[ 259  -33  134 -185   26  346  -55    2  313 -184 -307 -808 -348   75
 -276  -28   -6 -194 -174  -65 -308  -34  380 -114  510 -196  412 -137
   62  276  467  453] -> N
[  60  -61 -264  280  150   49  -61 -287 -121  -75  158  489 -132    3
  342  128 -213   30    3 -134  -14 -161  -42  133  127  -13    2   76
  176   20 -444  -43] -> S
[  54  179 -105  -41  106  -24  239  305 -139  114 -377  -56 -144  -71
 -231  143   84   61   72 -112  147  375   75  168  211 -325 -227   87
 -407  -11  -99  -81] -> U
[ 245 -129  -52  556  368 -132   14   -8  570  -82 -317  292 -548  246
  -66  192  -90  -58  -85   45  109  174  444  -68    4  -35 -536  152
 -419 -384  -43  140] -> S
[-397 -606 -194   27  173 -539   -5  240   23  345  235  152  178 -293
 -195 -728 -364   47  175 -265 -184 -225 -352  132  -45 -359  555 -204
 -272  -17  378 -226] -> L
[-222 -374  -29   46  197 -343  110  -47  133  243    4    3   17   48
 -127 -824 -279  117  102 -177 -210 -361   51  233 -111  -98  315 -228
 -266 -187  -23  -24] -> C
[ 143 -204    4  699  407 -312   -1  270  602  -59 -350  223 -635  165
   64  156  -19  -98  -51   -4  241  200  414  -35 -179   42 -594  126
 -532 -440  148   73] -> S
[-375  216  202   76  -36  -56 -206   45  148 -159  158 -446 -314  169
  118  180 -145 -175   -9 -179 -200 -194   52 -130  395  241  -41   37
  160  236  236  291] -> S
[ 183  130   77  469  251 -182  101  147  393   57 -351  152 -899  282
   79  202  -37  -65 -136   10  -62  117  297  -78    5   58 -449  227
 -395 -497 -126  102] -> U
[-222   84  187  -21  -66  123 -347 -107  270 -177   50 -148 -240  364
  281  -29 -163 -276  -49  -56 -325 -207   84 -273  324  191  261   67
   70  160  222  200] -> C
[ 217 -108 -151  336  234  288   16  -73   25 -199  250  683  128 -180
  167  -69   59   53   92 -127  169   -1   49  309  449 -313  -17   34
  257  -58 -211   28] -> N
[ 129  210 -299   85 -244  -80  329  187 -425  255 -157   56 -304 -146
 -151   92 -106  140  147 -130   13  230  -49  331  330 -345 -113    4
 -186   28 -338   57] -> N
[ 234  -75  -74   69  223  406 -254 -364  -51 -279  161  381  150  163
  486 -276  -92   25  -37 -141  139  -82   83  158  158 -407  176  160
  212   27 -342   91] -> R
[ 271  187   -2  600  320 -145  222  197  513   62 -339  104 -653  238
  189  280   16 -197  -41   49  138  189  473  111    2    6 -494  149
 -263 -466   44  291] -> S
[ 199  -95   50 -136 -105  303 -107   44  194 -203 -266 -725 -176   97
 -157 -356 -150 -210  -98   25 -324  -26  175  -82  307 -167  496 -222
  181  290  410  445] -> D
[-282 -609 -147   43  235 -514  135  270  115  103   51  106  190 -202
 -210 -675 -226   -9   68 -200 -296 -199 -147  -16 -191   51  251 -335
 -282 -105  355 -326] -> L
[ 241  219 -112  133  158  192  -49 -191  -54 -115   28  377 -197   54
  477  -69 -123   -2  -24 -257  -22 -123   84  259  217   -5   37  101
  234  -26 -549   42] -> R
[ 246  148  192 -267   14  409 -130  -14  124 -135 -414 -763 -537  281
 -120   17   34 -105 -219  104 -265   12  196 -307  160   12  192 -108
  -39  267  121  238] -> S
[ 306  112  -17 -317 -155  417  -30  -60  101 -121 -328 -830 -290  141
 -278  -28  -91 -205 -175   56 -376   93  338 -121  306  -71  411 -202
   90  371  202  398] -> C
[-137 -653 -229  251   76 -483   19 -126 -208  174   66  124 -186   96
  102 -773 -514   64  -15 -191 -136 -423 -270   -3 -433  160  349 -212
 -207 -126   86 -232] -> N
[ 147  -19  -19  338  245  171  -36 -372  -33 -134  113  533  -34  -22
  334   -7   74  165   12 -135  175 -279  -30  209  307 -177    4  165
  339 -119 -415    2] -> D
[ 147  582 -100   38  -71   79  259   94 -397  165 -225  -91 -437  163
  -33    2 -173  233   43 -182   21  200   14  284  474 -293 -386  -53
 -184  147 -593  149] -> C
[ 246   25   54 -325   96  376 -100    7  172 -140 -317 -670 -426  243
  -48  -13 -106 -157 -141   60 -182   81   62 -190   86 -224  330    8
  118  114  397  356] -> A
[ 103  338 -158  -60  -57  -35  395  175 -349  247 -229    4 -398   33
  -25  142   -2  157  180 -119   27  233 -137  188   96 -347 -379   12
 -112 -112 -258    1] -> L
[ 666  442    7 -450 -156  342   58  103 -197  280 -390  -38 -438   18
  362 -176  195 -115 -104  128  -96  -86 -481 -176 -134  187  457   24
  436   -5 -110 -148] -> A
[-152 -530 -211 -122  162 -318  -89 -151  -79  148  225  430   -4  -20
  -50 -510 -390   18   44 -215 -211 -319 -341 -128 -419   26  207  -99
 -104  -94  -20 -383] -> Y
[ 175 -269   46 -279    5  256  -77  116  202    0 -433 -886 -159    7
  -53 -524  126 -104  -88  159 -269  -38  213  -56  251 -395  653 -169
 -115  257  395  434] -> A
[  84  383  -69  251  -54 -151  318  158 -402  227 -241  149 -331  -35
  -74  -12  -22   97   82 -110  118  165 -147  188  189 -159 -485  117
 -102  -46 -437  -38] -> D
[ -45   96  -76   66   83  -81  229  200 -444  129 -102  487 -288  -33
 -152  226   61  128   42  -73  139  287 -397  -49   44  -34 -364  253
 -305 -193 -224 -373] -> D
[ 487  562  -31 -351 -128  332   51  181 -156  274 -424 -241 -461  116
  599 -124   73 -131   37  -21 -138  -31 -454  -15  121   79  600   84
  341   75 -189   92] -> R
[-281 -601 -158  -52  104 -473   41  -11  -88  233  161  -31   48 -137
   38 -849 -325  137  106 -291 -235 -397 -265  155 -206 -109  411 -198
 -184  -93   65  -58] -> L
[-258  326  227  137  -93   -1 -140   96  217  -54  -23 -406 -495  353
  216  221 -240 -130  -31  -73 -344  -76  208  -92  323  161   84  -29
 -136  125   16  332] -> U
[ -34  343 -164  108   33 -157  364  177 -380  275 -303  110 -534  161
  -49  103 -130  198  154 -141  -17  328  -30  190   33  -78 -522  124
 -528 -140 -666  -81] -> R
[ 225  -86   42  392  431  -91   10  266  590 -146 -352  194 -462  262
   68  -26    3 -155 -128   81  133  269  224 -132  -12  -58 -441  173
 -321 -481  264  143] -> L
[ 238  132  -17  359  266  -89  129   87  378  108 -516  126 -690  402
   65  -19    8 -152 -115  117   86  218  488   26   15 -271 -452  255
 -547 -508 -165  191] -> E
[-337  498  277  144  -84 -148 -171   19  267   88 -115 -425 -380  238
   53  464 -207 -238  -67 -140 -159 -138  332  -46  446  284   35   56
 -100  286  119  241] -> N
[  51  488 -169  -25   23 -103  473  329 -390  373 -293 -315 -437   70
   48  -81  -47   16  170 -210  -80  181   -1  339  243 -550 -103  111
 -197  -96 -475  137] -> Y
[ 387  183   43 -396  -63  470  -57 -242  -62 -196 -336 -787 -511  427
  -76  142 -111 -106 -202   45 -171   23   85 -389  -80   10   -5 -157
  179  290  168  247] -> E
[ 306 -202   15 -211 -105  298  -95 -130  -31 -209 -309 -612 -301  134
 -256 -307 -128 -228 -238    2 -223 -159   55 -254  220  -26  319 -168
  104  308  237  397] -> D
[-308   16   34    0 -286 -265 -343  -24  -42  -33   55  -86 -346  196
  277  275 -303 -209  -31 -115 -198 -117 -214 -382 -187  533  -15   93
  -42  207  259 -123] -> S
[-322  331  200   28  -98 -135 -159   67   91  210  101 -372 -495  138
  201  266  -62 -136   -7  -99 -297 -120  -27 -200  361  201  145  109
  -88  237  107  170] -> R
[ 160 -111 -140  114  237  110 -109 -304  -92  -91  238  643  148 -205
  342    4   50   14  -52 -225   52 -207 -175   54  369 -120   26  227
  299   56 -275 -121] -> N
[ 240  -73  146 -246  -96  479 -135 -103  170 -268 -143 -800  -59   89
 -181 -115   12  -82 -132  113 -157   -7  309  -51  329 -338  329 -175
  158  344  341  631] -> A
[ 367  373   30 -355  -97  555  -28   14   18 -252 -414 -803 -484  353
  -89  -22 -180 -169 -224   31 -417  182  299 -150  330  -18  175 -227
   55  358  -57  384] -> E
[ 452    2   29 -212   -1  178  147  190  -82  262 -304   47 -198 -208
  244 -420  318  -35   98  -16  -95 -201 -569  -82   26  -14  588  -10
  348  -81  103 -142] -> D
[ 107 -284 -153  284  285  188 -192 -368   26 -225  307  788   86  -63
  115  148  -92   73  -72 -101  244 -151  -14   95  139  -74  -28   67
  171  -33 -167 -117] -> C
[ 114 -277  -63  122  436  226 -261 -192  198 -172  204  595  171 -154
  212 -105   -6  -30  -12 -161   23  -54 -145  -16  208 -156  287  229
  209    1  -11 -219] -> S
[ 203 -153    9 -374  -19  329  -41  172  278 -157 -382 -604 -104  -12
 -366 -232   11 -238   -9  -73 -341  133  170 -179  401 -104  598 -261
   33  326  681   99] -> L
[-182 -491 -130  -89  160 -369   43   51 -130  176  -54    1   -9   28
   -5 -657 -282   52   58 -224  -55 -255 -295   15 -380    4  390 -130
 -234 -140  187 -280] -> D
[-294  182  173  168 -196  -95 -276 -120  161 -190  -64 -321 -284  398
  218  240 -306 -345 -123  -37 -254 -179  268 -230  226  375   81  112
  -52  207  107  310] -> A
[ 577  251  109 -502   53  367  117   86 -279  184 -282  113 -231   11
  206 -337  178  -69 -100   12 -141 -236 -744 -266 -283  228  430   19
  436 -108 -225 -255] -> C
[ 216 -225 -116  126  442  228   19 -239   97 -143  151  720   85  -20
  270 -292   43   94   48 -109   11 -156 -112  114  176 -104  139  113
  239 -233 -259 -162] -> A
[ -66 -536  -55  229  101 -351  245   71 -168  153   24  119  -20  -29
 -160 -592 -460   98  134 -246 -128 -349 -285  126 -353  -54  382 -349
 -179 -121  227 -113] -> A
[ 214  184   -6  680  402 -292  267  123  507  255 -410   78 -840  251
  171  169   18  -54  -72    3   59  225  477  128  126  132 -522  246
 -524 -480 -176  271] -> C
[ 115 -101  -25  448  194 -303  -14  200  433  -52 -269  445 -417   62
  -79  203   59  -78 -115   34  175  213  249  -87   36   61 -521  265
 -463 -455   73  -51] -> U
[ 174 -366  -69  240  248  240 -168 -199  100 -235  252  725   -7 -216
  -72  159    6   29  -89  -91   76  -78  -14   15  181 -110   69   25
  130  -26   30 -153] -> C
[  22  199 -117   46  -84 -115  168  189 -407  151  -94  -11 -252  -32
 -159   35 -164   34   26 -189  107  267 -131  163  160 -354 -267  217
 -305   -9 -267  120] -> R
[-243  217  107  106 -249  -93 -201 -188   24   49  129 -218 -411  215
  222  139 -272 -231  -45 -162 -422 -239   27 -194  444  288  203   99
   73  271  -58  271] -> L
[ 116  -96  -11  128  293  182  -51  -93  160 -192  194  574  196  -98
  142  -48   63   23  -10  -95  -60  -68   80  134  266 -161  157  165
  105 -171 -346  -50] -> A
[ 431  -15   96 -310   18  355 -139  -53  120 -230 -520 -830 -193  204
 -121 -330  -49 -225 -256   31 -105   73  260 -208  -53 -213  292  -94
  145  252  471  186] -> Y
[-202  232  134  108 -114 -188 -292  -20  219   75 -134 -478 -311  289
  285  -55 -266 -244  -95  -74 -116 -137  127 -150  280    3   80   58
  -95  271  305  321] -> E
[ 158 -221  -80  556  452  -77  -14   64  509 -132 -184  337 -487  162
 -181  301  -75  -20 -154  182  276  210  200 -146  107 -181 -611   70
 -318 -305  309  177] -> U
[-131 -314   20  105   46 -364   12   89  102  338   74  -62   34 -151
  -87 -694 -367  146   57 -165 -230 -249  -28  237 -119 -194  482 -368
 -246   55  160  -41] -> D
[  76 -377  -11 -270  -53  192 -215 -198  191 -241 -273 -722   54   30
 -309  -71  -47 -184 -149  -13 -152  -24  329 -182  249 -329  370  -28
  -85  359  498  370] -> Y
[-283  524  227  152 -185 -111 -113   -4   -6   54 -158 -633 -554  434
  471  174 -217 -204  -22  -77 -245 -170  133 -127  196  235 -124   44
   -4  258  -54  399] -> R
[ 484  700  173 -302   48  350  287  368 -127  364 -426 -246 -496  167
  533  -25  164   50   47   29  -82   48 -394   87 -123   84  477 -102
  200 -126 -156  -83] -> U
[ 252  157   20 -275 -168  358    6  -90  -21  -85 -338 -737 -422  229
 -150  -85 -132  -95 -147    6 -393  109  313  -76  264 -133  307 -145
  -14  264    3  331] -> L
[ 689  477  154 -393 -136  514  136   48 -248  180 -380 -106 -298  141
  450 -361  200   29  -65  102 -117 -148 -498  -45  -66   33  517  -41
  472  -76 -218    5] -> C
[ 170  -71 -106  543  311 -367  201   83  455  107 -335  265 -652  269
  101  140  -76 -122  -92   30  -41  201  375 -101  -79   67 -663  184
 -586 -494  -55  137] -> E
